Here is a tiny trained network, its code and every weight. The questions are about switching its units off for an input and a class, where a switched-off unit gives its printed mean instead of its output.

import numpy as np


def w(rows, s, z=0):
    codes = np.array(rows[::2]) - 128.0
    scale = np.full(codes.shape[1], s)
    scale[-1] = z or s
    return codes * scale


def f(y):
    return y / 2 * (1 + np.tanh(0.7978845608 * (y + 0.044715 * y**3)))


def log_softmax(a):
    a = a - a.max(-1, keepdims=True)
    return a - np.log(np.exp(a).sum(-1, keepdims=True))


def net(x, mask):
    res = np.array(x, float).reshape(1, 3) / 4 @ E
    y = f(res @ A[0][:, :-1].T + A[0][:, -1])
    res = res + np.where(mask, y, B[0][:, -1]) @ B[0][:, :-1]
    return log_softmax(res[-1] @ U[:, :-1].T + U[:, -1])


A, B = {}, {}
E = w([
[121,211,46,125,10,59,170,205,128,124],'x0',
[130,148,238,120,144,62,255,165,131,124],'x1',
[130,118,236,132,20,103,48,73,132,126],'x2',
],0.0037)
A[0] = w([
[133,125,68,128,192,134,171,141,129,123,113],'N1',
[129,106,176,131,207,148,98,102,127,129,105],'N2',
[134,126,76,129,186,136,167,144,127,127,105],'N3',
[129,124,124,131,126,126,120,122,129,127,255],'N4',
[121,120,65,122,127,142,49,119,130,131,116],'N5',
[133,102,170,128,197,148,105,101,131,133,101],'N6',
[129,128,126,129,133,129,132,131,127,129,47],'N7',
[131,121,188,128,69,123,85,117,130,125,111],'N8',
[132,125,68,129,195,134,174,142,128,125,109],'N9',
[123,120,68,126,124,146,53,119,131,135,107],'N10',
[134,121,192,126,63,126,81,118,130,123,108],'N11',
[131,161,58,133,8,105,181,147,129,130,104],'N12',
[121,131,199,125,134,110,214,140,130,135,114],'N13',
[123,121,68,126,124,146,53,119,130,134,107],'N14',
[122,133,201,124,135,111,217,139,130,133,110],'N15',
[131,121,188,129,69,124,86,117,130,126,115],'N16',
[129,112,179,134,211,148,94,102,126,126,111],'N17',
[127,128,145,122,134,116,149,133,134,126,63],'N18',
],0.014,0.0058)
B[0] = w([
[103,135,119,127,144,125,106,98,101,149,182],'N1',
[120,127,112,122,96,114,115,166,114,126,179],'N2',
[106,134,117,128,132,125,107,97,115,144,170],'N3',
[139,129,155,125,237,148,166,192,2,144,229],'N4',
[161,129,137,139,122,126,125,107,93,102,185],'N5',
[121,127,114,121,95,115,115,158,123,126,170],'N6',
[124,130,119,128,98,119,117,108,156,123,101],'N7',
[105,135,111,128,142,126,112,99,113,146,177],'N8',
[102,136,115,128,140,125,103,94,102,148,183],'N9',
[158,128,135,139,113,125,123,103,107,103,178],'N10',
[102,136,107,128,140,125,108,93,112,148,182],'N11',
[115,117,107,117,92,110,97,192,86,126,253],'N12',
[167,127,131,142,122,133,115,102,87,98,221],'N13',
[157,128,134,138,112,125,123,103,108,103,178],'N14',
[168,127,130,142,118,131,114,98,89,97,222],'N15',
[106,135,111,127,146,127,112,101,110,147,179],'N16',
[120,128,113,121,104,115,116,173,104,127,184],'N17',
[132,128,121,131,98,122,117,107,152,118,114],'N18',
],0.04,0.0055)
U = w([
[113,110,106,101,70,92,113,231,126,128,102],'0',
[218,125,161,177,120,146,140,85,118,70,116],'1',
[66,163,110,124,164,135,112,73,130,200,118],'2',
[135,113,192,112,178,185,250,186,136,156,252],'3',
[127,127,130,129,95,127,134,110,181,128,107],'4',
[126,128,132,131,90,129,132,119,170,130,106],'5',
[127,128,130,130,104,126,137,109,179,128,102],'6',
[127,126,130,131,97,128,132,114,178,128,104],'7',
],0.012,0.0035)

Each question gives the input, the list of numbers given to net, and the class t.
The units are the neurons (one row each of A and B). Each row of codes is followed by its name. A weight is (code - 128) times the scale printed after its matrix; where a second scale follows, it is the last column's (A, B and U).
mask holds one flag per neuron, in row order. A switched-off neuron (its flag False) gives its mean, the last column of its row in B, instead of its output. The means were averaged over made-up inputs and are rounded, as every weight is.
A unit's drop is (log p(t) with every unit on - log p(t) with that unit switched off) / (log p(t) with every unit on - log p(t) with every unit switched off).
The circuit of an input: a set's keep is (log p(t) with only the set's units on - log p(t) with every unit switched off) / (log p(t) with every unit on - log p(t) with every unit switched off). Starting from the 12 units with the biggest drops (on a tie, the unit counted first), units are removed one at a time, each time the one whose removal leaves the highest keep (on an exact tie, the one counted first), for as long as the keep stays at least 0.8.
units of the circuit, in order: the units of the circuit, biggest drop first
top k neurons: the k neurons with the biggest drops, biggest first
drop when u is switched off: that unit's drop, to one decimal
input [5,8,-8], class 1: units of the circuit, in order => (N15)
input [0,-3,1], class 3: top 2 neurons => (N15; N13)
input [4,5,1], class 1: top 4 neurons => (N15; N13; N17; N2)
input [-8,6,1], class 0: top 2 neurons => (N17; N2)
input [-5,0,7], class 2: top 2 neurons => (N11; N12)
input [-5,-3,5], class 0: top 3 neurons => (N17; N2; N6)
input [-4,-1,4], class 0: top 4 neurons => (N17; N2; N9; N1)
input [-7,7,8], class 2: top 4 neurons => (N11; N16; N8; N12)
input [-5,5,1], class 0: top 4 neurons => (N17; N2; N6; N5)
input [-4,-4,-3], class 0: top 4 neurons => (N15; N13; N17; N2)
input [4,3,-5], class 2: top 2 neurons => (N9; N1)
input [-1,5,6], class 2: drop when N10 is switched off => 0.2
input [4,-2,5], class 2: drop when N16 is switched off => 0.3
input [4,-6,8], class 2: units of the circuit, in order => (N11)
input [-1,0,4], class 2: drop when N3 is switched off => -0.1
input [-7,-6,1], class 0: drop when N6 is switched off => 0.1
